Below is a small trained network, with its code and all its weights. Each question gives an input and a class and asks what happens when units are switched off, that is, made to give their printed mean instead of their output.

import numpy as np


def w(rows, s, z=0):
    codes = np.array(rows[::2]) - 128.0
    scale = np.full(codes.shape[1], s)
    scale[-1] = z or s
    return codes * scale


def norm(h):
    return h / np.sqrt((h * h).mean(-1, keepdims=True) + 1e-5)


def f(y):
    return np.maximum(y, 0)


def log_softmax(a):
    a = a - a.max(-1, keepdims=True)
    return a - np.log(np.exp(a).sum(-1, keepdims=True))


def net(x, mask):
    res = np.array(x, float).reshape(1, 8) / 4 @ E
    u = 0
    for l in range(4):
        y = f(norm(res) @ A[l][:, :-1].T + A[l][:, -1])
        res = res + np.where(mask[u : u + 10], y, B[l][:, -1]) @ B[l][:, :-1]
        u += 10
    return log_softmax(norm(res)[-1] @ U[:, :-1].T + U[:, -1])


A, B = {}, {}
E = w([
[144,83,135,66,82,155,105,159],'x0',
[122,129,103,168,86,149,100,133],'x1',
[36,94,104,141,187,254,159,134],'x2',
[41,134,35,85,140,66,48,150],'x3',
[123,193,132,131,125,142,160,232],'x4',
[132,127,139,111,148,120,141,127],'x5',
[102,204,151,105,99,158,94,87],'x6',
[133,125,154,95,170,110,147,127],'x7',
],0.0065)
A[0] = w([
[166,18,65,191,144,72,164,190,20],'L0N0',
[142,125,121,138,126,126,171,121,154],'L0N1',
[165,135,116,128,96,67,144,153,31],'L0N2',
[127,207,118,91,93,160,100,72,68],'L0N3',
[68,110,102,98,136,66,108,158,45],'L0N4',
[164,121,163,149,106,110,126,135,164],'L0N5',
[107,180,86,188,167,66,154,101,36],'L0N6',
[147,65,113,14,61,153,103,178,80],'L0N7',
[168,67,117,111,144,130,74,27,101],'L0N8',
[146,188,128,117,125,133,142,250,3],'L0N9',
],0.011,0.0021)
B[0] = w([
[49,222,219,59,93,150,121,107,242],'L0N0',
[151,158,111,152,94,150,87,140,176],'L0N1',
[197,107,126,93,132,66,77,120,211],'L0N2',
[94,175,205,53,116,108,118,150,216],'L0N3',
[121,203,25,107,158,134,67,113,223],'L0N4',
[186,169,78,100,128,142,109,90,212],'L0N5',
[149,102,197,224,161,119,85,128,205],'L0N6',
[124,144,196,249,193,112,93,99,253],'L0N7',
[98,110,94,155,79,71,217,186,247],'L0N8',
[102,77,92,148,111,55,245,154,238],'L0N9',
],0.012,0.0053)
A[1] = w([
[132,105,169,115,192,115,122,133,139],'L1N0',
[148,100,185,197,164,151,103,138,74],'L1N1',
[69,77,93,129,187,252,154,145,58],'L1N2',
[101,135,201,30,131,126,123,154,94],'L1N3',
[127,74,99,101,115,150,107,91,45],'L1N4',
[120,193,137,135,143,111,160,127,133],'L1N5',
[158,105,171,124,83,167,168,89,126],'L1N6',
[85,53,125,129,81,99,126,37,8],'L1N7',
[146,119,161,138,124,125,160,127,96],'L1N8',
[206,129,132,107,115,204,169,115,19],'L1N9',
],0.012,0.0011)
B[1] = w([
[118,140,94,159,69,171,136,53,165],'L1N0',
[196,154,102,206,168,159,113,86,197],'L1N1',
[218,1,200,2,65,115,48,123,217],'L1N2',
[41,222,207,104,154,89,155,7,206],'L1N3',
[127,155,154,136,139,113,140,144,130],'L1N4',
[90,71,185,126,127,190,132,112,253],'L1N5',
[87,234,109,133,150,132,108,217,200],'L1N6',
[81,71,139,117,143,75,168,218,156],'L1N7',
[80,120,101,145,162,169,80,138,188],'L1N8',
[158,214,32,117,194,144,78,244,179],'L1N9',
],0.0096,0.0067)
A[2] = w([
[98,144,104,151,138,86,112,151,101],'L2N0',
[160,154,149,173,137,155,196,175,125],'L2N1',
[254,91,107,92,72,53,113,67,70],'L2N2',
[149,83,139,237,164,141,123,68,40],'L2N3',
[58,171,154,90,73,115,113,118,100],'L2N4',
[146,104,163,152,243,75,139,89,133],'L2N5',
[88,81,101,140,97,77,246,189,105],'L2N6',
[186,103,79,176,91,124,63,190,76],'L2N7',
[150,73,155,100,89,177,72,68,118],'L2N8',
[145,193,12,102,164,172,114,142,3],'L2N9',
],0.0086,0.0018)
B[2] = w([
[171,43,87,138,113,195,157,144,194],'L2N0',
[149,78,25,174,142,157,111,170,193],'L2N1',
[156,37,203,1,63,161,71,109,200],'L2N2',
[180,74,123,178,137,200,132,51,195],'L2N3',
[93,152,137,175,140,185,226,84,254],'L2N4',
[111,117,123,174,25,246,145,119,216],'L2N5',
[164,59,110,125,149,100,253,162,210],'L2N6',
[85,168,151,128,65,176,159,60,184],'L2N7',
[123,102,148,76,12,105,100,147,184],'L2N8',
[212,225,49,119,106,156,82,178,174],'L2N9',
],0.0075,0.0055)
A[3] = w([
[199,117,162,53,117,65,73,92,3],'L3N0',
[86,131,10,109,195,130,53,127,86],'L3N1',
[142,145,140,116,162,165,152,156,121],'L3N2',
[130,83,96,128,108,116,191,167,74],'L3N3',
[161,165,141,129,71,105,134,85,195],'L3N4',
[124,100,170,163,118,172,85,164,82],'L3N5',
[140,69,123,121,168,106,139,146,85],'L3N6',
[130,70,108,134,115,69,183,180,67],'L3N7',
[144,97,167,228,122,123,85,111,43],'L3N8',
[88,119,70,118,71,126,125,39,237],'L3N9',
],0.012,0.0013)
B[3] = w([
[122,58,130,50,65,161,93,116,253],'L3N0',
[246,186,137,147,130,135,112,203,206],'L3N1',
[131,137,105,126,109,28,105,134,182],'L3N2',
[118,123,85,99,156,71,162,99,224],'L3N3',
[39,82,100,130,170,181,130,156,242],'L3N4',
[130,124,82,121,99,49,125,55,218],'L3N5',
[121,118,104,122,133,110,136,138,173],'L3N6',
[126,89,88,125,185,134,201,155,236],'L3N7',
[146,89,76,144,149,166,137,54,243],'L3N8',
[196,188,146,104,103,151,188,196,235],'L3N9',
],0.013,0.0053)
U = w([
[25,220,212,127,131,112,176,124,180],'0',
[109,76,65,137,167,36,254,206,98],'1',
[138,67,154,31,66,118,71,133,95],'2',
[207,245,90,172,157,94,70,242,82],'3',
[115,155,112,144,108,141,178,109,254],'4',
[136,105,117,242,153,143,120,45,32],'5',
],0.0076,0.0039)

Each question gives the input, the list of numbers given to net, and the class t.
The units are the neurons (one row each of A and B). Each row of codes is followed by its name. A weight is (code - 128) times the scale printed after its matrix; where a second scale follows, it is the last column's (A, B and U).
mask holds one flag per neuron, layer by layer. A switched-off neuron (its flag False) gives its mean, the last column of its row in B, instead of its output. The means were averaged over made-up inputs and are rounded, as every weight is.
A unit's drop is (log p(t) with every unit on - log p(t) with that unit switched off) / (log p(t) with every unit on - log p(t) with every unit switched off).
The circuit of an input: a set's keep is (log p(t) with only the set's units on - log p(t) with every unit switched off) / (log p(t) with every unit on - log p(t) with every unit switched off). Starting from the 12 units with the biggest drops (on a tie, the unit counted first), units are removed one at a time, each time the one whose removal leaves the highest keep (on an exact tie, the one counted first), for as long as the keep stays at least 0.8.
units of the circuit, in order: the units of the circuit, biggest drop first
unit that matters most: the unit with the biggest drop
top k neurons: the k neurons with the biggest drops, biggest first
k most important neurons of layer l: the k neurons of layer l with the biggest drops, biggest first
input [1,-7,-7,0,-8,2,5,-2], class 1: top 3 neurons => (L0N8; L0N0; L1N2)
input [1,8,-8,-1,6,6,4,6], class 2: top 3 neurons => (L0N2; L2N2; L0N8)
input [-4,-5,-4,-5,-6,8,7,0], class 0: unit that matters most => L0N3
input [0,-6,-3,6,-3,3,-1,-6], class 3: top 2 neurons => (L0N4; L1N2)
input [-8,1,-7,7,3,7,5,-4], class 5: units of the circuit, in order => (L0N6; L3N8)
input [8,-4,-4,2,7,5,8,-2], class 0: top 2 neurons => (L0N3; L0N6)
input [7,-6,0,8,-8,7,1,2], class 1: 3 most important neurons of layer 1 => (L1N7; L1N9; L1N1)
input [7,-1,8,-7,-8,-8,4,0], class 1: units of the circuit, in order => (L0N8; L1N7)
input [1,5,-7,5,-8,-1,4,6], class 1: top 3 neurons => (L0N8; L1N2; L1N7)
input [5,-5,2,4,-4,2,1,0], class 5: 2 most important neurons of layer 0 => (L0N7; L0N9)
input [-7,0,7,3,-3,1,-4,1], class 2: units of the circuit, in order => (L1N2; L0N7)
input [-7,-1,4,-7,-5,-1,-1,1], class 3: top 4 neurons => (L0N7; L0N9; L1N9; L1N6)
input [8,-8,-4,0,-8,2,-5,-4], class 1: top 2 neurons => (L0N8; L1N7)
input [4,-1,-5,-3,6,-6,7,-6], class 0: unit that matters most => L0N3
input [6,-6,2,7,-6,0,-1,-2], class 3: top 3 neurons => (L0N4; L0N9; L3N1)
input [8,6,-1,-7,-3,-6,4,4], class 5: 2 most important neurons of layer 2 => (L2N3; L2N7)
input [2,0,-2,7,5,6,-3,0], class 3: top 2 neurons => (L0N4; L0N8)
input [1,8,-8,-6,4,-2,4,2], class 2: units of the circuit, in order => (L0N2; L3N0)
input [-5,-6,-8,4,3,4,4,3], class 2: top 3 neurons => (L0N0; L0N2; L0N7)
input [2,7,-4,8,-8,8,5,-1], class 1: top neuron => (L0N8)
input [6,4,2,-7,-6,-8,-5,2], class 3: units of the circuit, in order => (L1N6; L1N9)
input [-4,-5,-6,-6,1,4,4,-5], class 2: top 4 neurons => (L0N2; L0N0; L3N0; L0N5)
input [7,1,7,-2,3,-5,-7,2], class 0: top 2 neurons => (L0N0; L0N6)
input [2,-1,-5,-1,-1,-7,5,-4], class 0: units of the circuit, in order => (L0N3; L1N3)
input [6,-8,-7,4,-8,-7,7,0], class 1: 2 most important neurons of layer 0 => (L0N8; L0N0)
